Here is a tiny trained network, its code and every weight. The questions are about switching its units off for an input and a target symbol, where a switched-off unit gives its printed mean instead of its output.

import numpy as np


def w(rows, s, z=0):
    codes = np.array(rows[::2]) - 128.0
    scale = np.full(codes.shape[1], s)
    scale[-1] = z or s
    return codes * scale


def f(y):
    return y / 2 * (1 + np.tanh(0.7978845608 * (y + 0.044715 * y**3)))


def softmax(a):
    e = np.exp(a - a.max(-1, keepdims=True))
    return e / e.sum(-1, keepdims=True)


def log_softmax(a):
    a = a - a.max(-1, keepdims=True)
    return a - np.log(np.exp(a).sum(-1, keepdims=True))


def net(x, mask):
    ids = ['ΓΦαδεζηθλμξστψω'.index(c) for c in x.split()]
    T = len(ids)
    res = E[ids] + P[:T]
    r = res
    for j in range(2):
        rows = slice(4 * j, 4 * j + 4)
        q, k, v = (r @ M[0][rows].T for M in (Q, K, V))
        z = softmax(np.where(np.tri(T) > 0, q @ k.T / 4**0.5, -1e9)) @ v
        o = O[0][rows]
        res = res + np.where(mask[j], z, o[:, -1]) @ o[:, :-1]
    y = f(res @ A[0][:, :-1].T + A[0][:, -1])
    res = res + np.where(mask[2:18], y, B[0][:, -1]) @ B[0][:, :-1]
    return log_softmax(res[-1] @ U[:, :-1].T + U[:, -1])


Q, K, V, O, A, B = {}, {}, {}, {}, {}, {}
E = w([
[168,103,213],'Γ',
[202,172,251],'Φ',
[133,38,186],'α',
[43,70,106],'δ',
[178,181,126],'ε',
[103,67,122],'ζ',
[142,116,137],'η',
[80,65,159],'θ',
[100,139,120],'λ',
[89,79,110],'μ',
[114,147,105],'ξ',
[142,186,122],'σ',
[186,180,133],'τ',
[90,77,125],'ψ',
[177,161,156],'ω',
],0.011)
P = w([
[163,193,76],'0',
[99,88,228],'1',
[87,150,254],'2',
[108,127,198],'3',
[113,171,214],'4',
[131,130,168],'5',
[122,179,205],'6',
[153,169,184],'7',
[170,150,176],'8',
],0.0076)
Q[0] = w([
[124,109,230],'h1',
[157,119,251],'h1',
[78,172,172],'h1',
[135,118,178],'h1',
[172,144,95],'h2',
[174,139,145],'h2',
[104,61,28],'h2',
[159,173,50],'h2',
],0.012)
K[0] = w([
[213,165,80],'h1',
[198,162,62],'h1',
[189,134,142],'h1',
[180,138,104],'h1',
[112,152,154],'h2',
[129,52,47],'h2',
[103,86,226],'h2',
[159,89,248],'h2',
],0.011)
V[0] = w([
[80,105,113],'h1',
[208,154,190],'h1',
[99,186,135],'h1',
[175,213,103],'h1',
[76,227,104],'h2',
[71,206,126],'h2',
[246,112,181],'h2',
[190,198,127],'h2',
],0.013)
O[0] = w([
[186,86,120,67],'h1',
[65,152,111,252],'h1',
[138,51,79,167],'h1',
[56,64,39,207],'h1',
[208,31,33,161],'h2',
[202,39,44,162],'h2',
[2,122,127,163],'h2',
[67,125,34,170],'h2',
],0.0097,0.0047)
A[0] = w([
[90,121,95,39],'n1',
[2,160,230,153],'n2',
[129,117,163,31],'n3',
[195,102,170,127],'n4',
[131,196,76,107],'n5',
[114,99,130,95],'n6',
[191,83,230,190],'n7',
[120,124,166,35],'n8',
[116,95,113,2],'n9',
[112,97,145,80],'n10',
[100,140,121,170],'n11',
[92,161,51,66],'n12',
[98,66,185,57],'n13',
[160,100,64,123],'n14',
[132,163,101,128],'n15',
[132,51,110,71],'n16',
],0.011,0.0073)
B[0] = w([
[83,89,241,147],'n1',
[192,144,169,247],'n2',
[137,18,228,120],'n3',
[16,175,88,148],'n4',
[174,52,188,131],'n5',
[172,64,169,133],'n6',
[123,226,27,184],'n7',
[162,63,229,122],'n8',
[148,2,182,125],'n9',
[130,130,111,127],'n10',
[154,51,226,164],'n11',
[117,132,234,167],'n12',
[97,178,175,137],'n13',
[150,118,46,160],'n14',
[177,55,203,128],'n15',
[233,54,135,153],'n16',
],0.0081,0.013)
U = w([
[157,138,199,102],'Γ',
[46,124,206,4],'Φ',
[253,184,192,196],'α',
[172,194,15,166],'δ',
[104,48,121,50],'ε',
[132,193,96,118],'ζ',
[108,132,116,175],'η',
[108,197,90,149],'θ',
[203,111,27,218],'λ',
[143,170,60,108],'μ',
[223,99,39,67],'ξ',
[173,50,56,206],'σ',
[99,47,150,6],'τ',
[156,179,64,130],'ψ',
[59,91,143,110],'ω',
],0.0065,0.0032)

Each question gives the input, a string of symbols that net reads in full, and the target symbol t.
The units are the heads (4 rows each of Q, K, V and O) and the neurons (one row each of A and B). Each row of codes is followed by its name. A weight is (code - 128) times the scale printed after its matrix; where a second scale follows, it is the last column's (O, A, B and U).
mask holds one flag per unit, heads first, then neurons. A switched-off unit (its flag False) gives its mean, the last column of its rows in O or B, instead of its output. The means were averaged over made-up inputs and are rounded, as every weight is.
A unit's drop is (log p(t) with every unit on - log p(t) with that unit switched off) / (log p(t) with every unit on - log p(t) with every unit switched off).
The circuit of an input: a set's keep is (log p(t) with only the set's units on - log p(t) with every unit switched off) / (log p(t) with every unit on - log p(t) with every unit switched off). Starting from the 12 units with the biggest drops (on a tie, the unit counted first), units are removed one at a time, each time the one whose removal leaves the highest keep (on an exact tie, the one counted first), for as long as the keep stays at least 0.8.
circuit, biggest first: the units of the circuit, biggest drop first
top k neurons: the k neurons with the biggest drops, biggest first
which heads matter: for each layer, one digit per head in row order, 1 if its drop is at least 0.15 and else 0, layers parted by /
drop of u: that unit's drop, to one decimal
input λ σ ω, target λ: circuit, biggest first -> [h2; h1; n14]
input σ α Φ α, target σ: top 2 neurons -> [n16; n14]
input δ δ λ, target δ: circuit, biggest first -> [n7; h2; h1; n4]
input α Φ Γ, target α: circuit, biggest first -> [n2; h2]
input σ ψ α ψ Γ δ δ α, target σ: circuit, biggest first -> [h1; h2; n16]
input Φ δ η ζ α, target Φ: circuit, biggest first -> [h1; h2]
input α ζ λ α α α α μ α, target α: circuit, biggest first -> [h2; n2]
input α θ Φ, target α: which heads matter -> 01
input τ Γ α Γ, target τ: top 2 neurons -> [n1; n12]
input α α Φ λ Φ ε, target α: circuit, biggest first -> [h2; n2; h1; n4]
input δ ω ε Φ, target δ: which heads matter -> 01
input τ σ θ, target τ: which heads matter -> 11
input τ α θ α, target τ: which heads matter -> 11
input δ Φ ε, target δ: which heads matter -> 01
input Φ σ ε, target Φ: which heads matter -> 11
input δ ψ Φ Γ, target δ: which heads matter -> 01
input α ξ δ, target α: circuit, biggest first -> [h2; h1]
input α δ ψ, target α: circuit, biggest first -> [h2; n2]
input α τ ω, target α: circuit, biggest first -> [n2; h2]
input σ σ ψ, target σ: circuit, biggest first -> [h2; n16; h1]
input α σ σ, target α: top 3 neurons -> [n2; n4; n7]
input α μ ξ, target α: drop of h1 -> 0.2
